Below is a small trained network, with its code and all its weights. Each question gives an input and a target symbol and asks what happens when units are switched off, that is, made to give their printed mean instead of their output.

import numpy as np


def w(rows, s, z=0):
    codes = np.array(rows[::2]) - 128.0
    scale = np.full(codes.shape[1], s)
    scale[-1] = z or s
    return codes * scale


def f(y):
    return np.maximum(y, 0)


def softmax(a):
    e = np.exp(a - a.max(-1, keepdims=True))
    return e / e.sum(-1, keepdims=True)


def log_softmax(a):
    a = a - a.max(-1, keepdims=True)
    return a - np.log(np.exp(a).sum(-1, keepdims=True))


def net(x, mask):
    ids = ['ΠΦΨαβγεζηξσω'.index(c) for c in x.split()]
    T = len(ids)
    res = E[ids] + P[:T]
    u = 0
    for l in range(2):
        q, k, v = (res @ M[l].T for M in (Q, K, V))
        z = softmax(np.where(np.tri(T) > 0, q @ k.T / 2**0.5, -1e9)) @ v
        res = res + np.where(mask[u], z, O[l][:, -1]) @ O[l][:, :-1]
        u += 1
        y = f(res @ A[l][:, :-1].T + A[l][:, -1])
        res = res + np.where(mask[u : u + 4], y, B[l][:, -1]) @ B[l][:, :-1]
        u += 4
    return log_softmax(res[-1] @ U[:, :-1].T + U[:, -1])


Q, K, V, O, A, B = {}, {}, {}, {}, {}, {}
E = w([
[127,81,139,190,126,100,120,147,171,126,118],'Π',
[177,130,129,188,131,64,88,206,188,85,156],'Φ',
[91,25,148,186,95,80,179,174,192,109,120],'Ψ',
[156,154,88,195,163,64,155,153,67,177,131],'α',
[114,123,203,99,104,154,74,63,55,66,80],'β',
[154,78,210,116,103,87,105,120,122,169,141],'γ',
[92,85,94,76,89,187,72,175,90,136,146],'ε',
[80,132,199,128,110,87,115,210,105,27,146],'ζ',
[181,134,193,131,171,178,115,184,107,142,209],'η',
[186,165,149,255,76,162,195,70,108,93,133],'ξ',
[52,161,193,153,165,124,150,98,186,187,189],'σ',
[175,170,171,63,118,87,153,125,116,186,65],'ω',
],0.0084)
P = w([
[105,107,160,144,72,81,136,162,158,111,119],'0',
[178,63,192,173,152,124,102,127,178,56,169],'1',
[165,76,204,161,146,130,112,168,163,82,165],'2',
[157,86,197,159,140,130,132,166,138,105,160],'3',
[133,84,205,158,124,143,158,172,111,129,151],'4',
[117,106,189,154,114,133,174,198,72,158,143],'5',
[110,119,184,145,88,132,183,196,51,168,146],'6',
[109,115,166,136,90,135,189,199,13,199,144],'7',
[92,122,173,138,93,139,191,191,1,186,149],'8',
[82,120,182,150,95,110,191,182,1,155,155],'9',
],0.0038)
Q[0] = w([
[139,53,226,211,112,140,176,232,121,108,254],'L0H1',
[141,220,24,32,175,181,84,13,162,130,62],'L0H1',
],0.0065)
K[0] = w([
[134,168,32,69,132,173,107,102,2,210,94],'L0H1',
[139,103,191,194,161,76,133,95,246,29,130],'L0H1',
],0.0059)
V[0] = w([
[250,215,145,197,217,23,244,94,122,220,106],'L0H1',
[216,178,156,77,215,234,45,139,44,165,254],'L0H1',
],0.0054)
O[0] = w([
[166,182,171,147,254,60,242,139,176,114,99,2],'L0H1',
[199,62,169,139,202,201,75,114,84,172,195,213],'L0H1',
],0.0072,0.00079)
A[0] = w([
[118,154,165,51,81,158,171,83,88,116,94,255],'L0N1',
[171,33,109,178,91,255,65,154,62,193,230,224],'L0N2',
[143,127,202,204,219,79,213,214,185,92,130,164],'L0N3',
[212,80,205,62,151,112,110,115,104,178,94,190],'L0N4',
],0.0048,0.003)
B[0] = w([
[133,255,245,147,46,76,99,177,186,135,44,160],'L0N1',
[141,63,124,226,107,92,111,146,148,146,183,254],'L0N2',
[143,102,126,153,223,69,217,133,119,104,142,230],'L0N3',
[208,80,212,32,132,131,101,159,114,172,106,174],'L0N4',
],0.0051,0.007)
Q[1] = w([
[134,130,33,36,167,219,89,51,143,106,135],'L1H1',
[117,167,3,25,170,207,91,29,125,97,108],'L1H1',
],0.0043)
K[1] = w([
[159,2,104,194,216,220,118,123,134,75,237],'L1H1',
[144,33,97,168,181,198,91,136,146,62,207],'L1H1',
],0.0037)
V[1] = w([
[104,199,178,2,53,118,67,153,131,63,57],'L1H1',
[37,144,59,223,97,85,177,147,151,48,134],'L1H1',
],0.0058)
O[1] = w([
[110,140,136,155,173,248,87,251,133,63,1,135],'L1H1',
[68,129,28,73,118,218,185,94,76,65,222,254],'L1H1',
],0.0052,0.007)
A[1] = w([
[46,107,46,61,150,220,192,209,26,41,126,248],'L1N1',
[91,199,183,57,245,112,204,44,90,101,166,179],'L1N2',
[97,118,79,177,4,134,6,122,39,144,191,198],'L1N3',
[111,93,152,130,211,142,147,177,36,119,171,187],'L1N4',
],0.0038,0.0015)
B[1] = w([
[151,60,144,29,73,136,167,168,85,84,123,253],'L1N1',
[38,253,181,146,215,181,115,64,63,196,142,166],'L1N2',
[62,216,94,180,186,172,85,194,42,196,190,196],'L1N3',
[135,108,166,76,185,161,138,92,81,110,123,213],'L1N4',
],0.0044,0.0067)
U = w([
[133,142,85,136,122,138,87,109,172,120,93,2],'Π',
[203,186,57,129,169,82,91,182,220,68,134,71],'Φ',
[126,9,61,68,26,78,209,104,226,108,137,123],'Ψ',
[104,168,100,117,210,91,198,101,52,163,126,75],'α',
[120,114,176,188,118,196,60,124,111,74,23,173],'β',
[156,104,184,119,74,24,96,104,144,188,123,150],'γ',
[55,139,65,194,65,150,45,137,100,216,174,110],'ε',
[90,141,130,43,110,161,148,173,48,66,130,208],'ζ',
[208,45,158,90,174,137,79,105,92,137,183,86],'η',
[197,205,120,229,65,175,175,41,123,66,159,137],'ξ',
[4,197,160,87,160,144,125,48,191,193,178,160],'σ',
[165,183,175,141,179,145,123,232,231,166,4,179],'ω',
],0.0044,0.0016)

Each question gives the input, a string of symbols that net reads in full, and the target symbol t.
The units are the heads (2 rows each of Q, K, V and O) and the neurons (one row each of A and B). Each row of codes is followed by its name. A weight is (code - 128) times the scale printed after its matrix; where a second scale follows, it is the last column's (O, A, B and U).
mask holds one flag per unit, layer by layer, with each layer's heads first. A switched-off unit (its flag False) gives its mean, the last column of its rows in O or B, instead of its output. The means were averaged over made-up inputs and are rounded, as every weight is.
A unit's drop is (log p(t) with every unit on - log p(t) with that unit switched off) / (log p(t) with every unit on - log p(t) with every unit switched off).
The circuit of an input: a set's keep is (log p(t) with only the set's units on - log p(t) with every unit switched off) / (log p(t) with every unit on - log p(t) with every unit switched off). Starting from all 10 units, units are removed one at a time, each time the one whose removal leaves the highest keep (on an exact tie, the one counted first), for as long as the keep stays at least 0.8.
units of the circuit, in order: the units of the circuit, biggest drop first
k most important neurons: the k neurons with the biggest drops, biggest first
top k neurons in layer l: the k neurons of layer l with the biggest drops, biggest first
drop of u: that unit's drop, to one decimal
input Π Π ζ Ψ η η α α Ψ, target α: units of the circuit, in order -> L0H1, L0N3, L1N2
input ε ε η, target ε: 2 most important neurons -> L0N2, L1N3
input Ψ ξ Ψ η Ψ Ψ η η, target η: top neuron in layer 0 -> L0N4
input ζ η Ψ σ Ψ ω ξ, target ω: units of the circuit, in order -> L1H1, L0N1, L0H1, L0N2
input ε Ψ Ψ Ψ η η ε η ξ Ψ, target ε: top 2 neurons in layer 0 -> L0N2, L0N3
input α η Ψ η α ζ Ψ, target α: units of the circuit, in order -> L0H1, L0N3, L1N2, L1H1
input η η η η ζ Ψ, target γ: units of the circuit, in order -> L1H1, L0H1
input ζ ω Ψ ε ζ ε ε Φ, target ε: units of the circuit, in order -> L0H1, L1N3, L0N2
input α σ Ψ σ, target σ: units of the circuit, in order -> L1N2, L0H1, L1H1, L1N1
input Ψ ε Ψ Ψ Φ, target ε: 2 most important neurons -> L1N3, L0N3
input α β η ζ η Ψ Ψ γ ε, target ε: units of the circuit, in order -> L1N3, L0H1, L0N3, L0N2
input Ψ Ψ γ ε ε Ψ Ψ σ, target ε: 2 most important neurons -> L0N3, L1N3
input ζ Ψ γ ε Ψ ω β, target β: top 3 neurons in layer 0 -> L0N1, L0N3, L0N2
input ζ Ψ ξ Ψ Ψ ε Ψ ζ, target ε: 3 most important neurons -> L1N3, L0N3, L0N2
input η Ψ Ψ η ε Ψ Ψ σ γ, target γ: top neuron in layer 0 -> L0N4
input ω Ψ Ψ σ Ψ ω, target ω: top 3 neurons in layer 0 -> L0N1, L0N2, L0N4
input α Ψ β ε, target ε: top 3 neurons in layer 1 -> L1N3, L1N1, L1N4
input ζ γ Ψ ζ ω η Ψ η γ, target ω: 2 most important neurons -> L0N1, L0N2
input σ σ ε η, target ε: top 2 neurons in layer 1 -> L1N3, L1N1
input ξ η Ψ Ψ Ψ ω η Ψ, target ω: drop of L0H1 -> 0.1
input η η Ψ, target γ: drop of L1H1 -> 1.0
input α Ψ ζ, target α: drop of L1H1 -> 0.2
input Ψ η σ Ψ Ψ η Ψ ω Ψ, target ω: most important neuron -> L0N1
